Below are the code and all the weights of a small trained network. Each question names an input and a class and asks about switching units off, where a switched-off unit gives its printed mean instead of its output.

import numpy as np


def w(rows, s, z=0):
    codes = np.array(rows[::2]) - 128.0
    scale = np.full(codes.shape[1], s)
    scale[-1] = z or s
    return codes * scale


def norm(h):
    return h / np.sqrt((h * h).mean(-1, keepdims=True) + 1e-5)


def f(y):
    return np.maximum(y, 0)


def log_softmax(a):
    a = a - a.max(-1, keepdims=True)
    return a - np.log(np.exp(a).sum(-1, keepdims=True))


def net(x, mask):
    res = np.array(x, float).reshape(1, 5) / 4 @ E
    u = 0
    for l in range(4):
        y = f(norm(res) @ A[l][:, :-1].T + A[l][:, -1])
        res = res + np.where(mask[u : u + 5], y, B[l][:, -1]) @ B[l][:, :-1]
        u += 5
    return log_softmax(norm(res)[-1] @ U[:, :-1].T + U[:, -1])


A, B = {}, {}
E = w([
[65,2,110],'x0',
[234,30,117],'x1',
[46,41,174],'x2',
[158,87,25],'x3',
[122,151,140],'x4',
],0.0053)
A[0] = w([
[110,152,147,27],'L0N1',
[122,94,108,129],'L0N2',
[97,157,97,182],'L0N3',
[128,102,139,144],'L0N4',
[7,85,84,252],'L0N5',
],0.017,0.0027)
B[0] = w([
[49,103,135,144],'L0N1',
[55,157,124,168],'L0N2',
[1,109,167,171],'L0N3',
[198,81,99,160],'L0N4',
[164,140,239,254],'L0N5',
],0.0097,0.0094)
A[1] = w([
[196,127,38,100],'L1N1',
[206,172,240,242],'L1N2',
[75,107,153,4],'L1N3',
[255,127,44,120],'L1N4',
[125,105,107,205],'L1N5',
],0.0075,0.0021)
B[1] = w([
[76,136,143,157],'L1N1',
[182,150,50,254],'L1N2',
[255,172,209,146],'L1N3',
[188,188,101,180],'L1N4',
[17,152,146,146],'L1N5',
],0.0072,0.0067)
A[2] = w([
[181,202,122,2],'L2N1',
[120,255,201,147],'L2N2',
[216,218,200,31],'L2N3',
[147,150,194,151],'L2N4',
[149,94,36,73],'L2N5',
],0.0071,0.0021)
B[2] = w([
[170,201,254,158],'L2N1',
[143,5,32,253],'L2N2',
[79,192,61,207],'L2N3',
[58,28,108,203],'L2N4',
[131,205,125,160],'L2N5',
],0.0046,0.005)
A[3] = w([
[67,167,112,151],'L3N1',
[86,205,155,97],'L3N2',
[50,215,140,119],'L3N3',
[221,90,153,64],'L3N4',
[140,218,254,4],'L3N5',
],0.0091,0.0031)
B[3] = w([
[171,84,125,215],'L3N1',
[140,109,57,208],'L3N2',
[72,70,79,252],'L3N3',
[122,86,12,254],'L3N4',
[129,84,214,227],'L3N5',
],0.011,0.003)
U = w([
[118,137,2,107],'0',
[76,63,143,42],'1',
[209,230,199,255],'2',
],0.0095,0.0022)

Each question gives the input, the list of numbers given to net, and the class t.
The units are the neurons (one row each of A and B). Each row of codes is followed by its name. A weight is (code - 128) times the scale printed after its matrix; where a second scale follows, it is the last column's (A, B and U).
mask holds one flag per neuron, layer by layer. A switched-off neuron (its flag False) gives its mean, the last column of its row in B, instead of its output. The means were averaged over made-up inputs and are rounded, as every weight is.
A unit's drop is (log p(t) with every unit on - log p(t) with that unit switched off) / (log p(t) with every unit on - log p(t) with every unit switched off).
The circuit of an input: a set's keep is (log p(t) with only the set's units on - log p(t) with every unit switched off) / (log p(t) with every unit on - log p(t) with every unit switched off). Starting from the 12 units with the biggest drops (on a tie, the unit counted first), units are removed one at a time, each time the one whose removal leaves the highest keep (on an exact tie, the one counted first), for as long as the keep stays at least 0.8.
units of the circuit, in order: the units of the circuit, biggest drop first
top k neurons: the k neurons with the biggest drops, biggest first
k most important neurons of layer l: the k neurons of layer l with the biggest drops, biggest first
drop of u: that unit's drop, to one decimal
input [-8,0,-6,-4,5], class 0: top 2 neurons : (L0N5; L2N3)
input [1,-1,6,-1,0], class 2: units of the circuit, in order : (L0N5)
input [7,4,-2,-6,2], class 0: units of the circuit, in order : (L0N3; L3N4; L1N2)
input [2,8,-2,-7,3], class 0: units of the circuit, in order : (L3N4; L0N5)
input [-7,-1,2,7,-6], class 1: units of the circuit, in order : (L0N5; L0N3; L1N2; L1N4)
input [0,6,7,-3,8], class 0: 2 most important neurons of layer 0 : (L0N3; L0N4)
input [-8,-7,-4,-8,-8], class 0: units of the circuit, in order : (L0N5; L2N2)
input [3,-1,8,8,-8], class 2: units of the circuit, in order : (L0N5; L3N3)
input [8,0,4,3,-6], class 2: units of the circuit, in order : (L0N5; L3N3)
input [-1,-3,-3,-7,8], class 0: top 2 neurons : (L0N5; L2N2)
input [-5,2,5,-8,-1], class 0: units of the circuit, in order : (L0N5; L0N3; L1N2)
input [1,-7,-1,8,5], class 1: top 2 neurons : (L0N3; L0N5)
input [4,-7,4,-6,-3], class 2: top 2 neurons : (L0N5; L3N4)
input [-6,-4,2,7,7], class 1: units of the circuit, in order : (L0N3)
input [1,0,-1,8,5], class 1: 2 most important neurons of layer 3 : (L3N4; L3N2)
input [7,0,8,1,8], class 2: top 3 neurons : (L0N5; L3N3; L2N2)
input [4,-2,-4,8,0], class 1: top 2 neurons : (L0N3; L1N2)
input [2,-6,4,0,8], class 2: top 2 neurons : (L0N5; L3N4)
input [7,-1,1,-4,1], class 2: top 2 neurons : (L0N5; L3N3)
input [-7,-5,-4,-3,-6], class 0: units of the circuit, in order : (L0N5)
input [-2,8,4,-4,2], class 0: drop of L3N4 : 0.2
input [4,-7,-6,3,1], class 1: drop of L0N3 : 0.8
input [-3,-4,2,7,-4], class 1: drop of L0N3 : 1.7
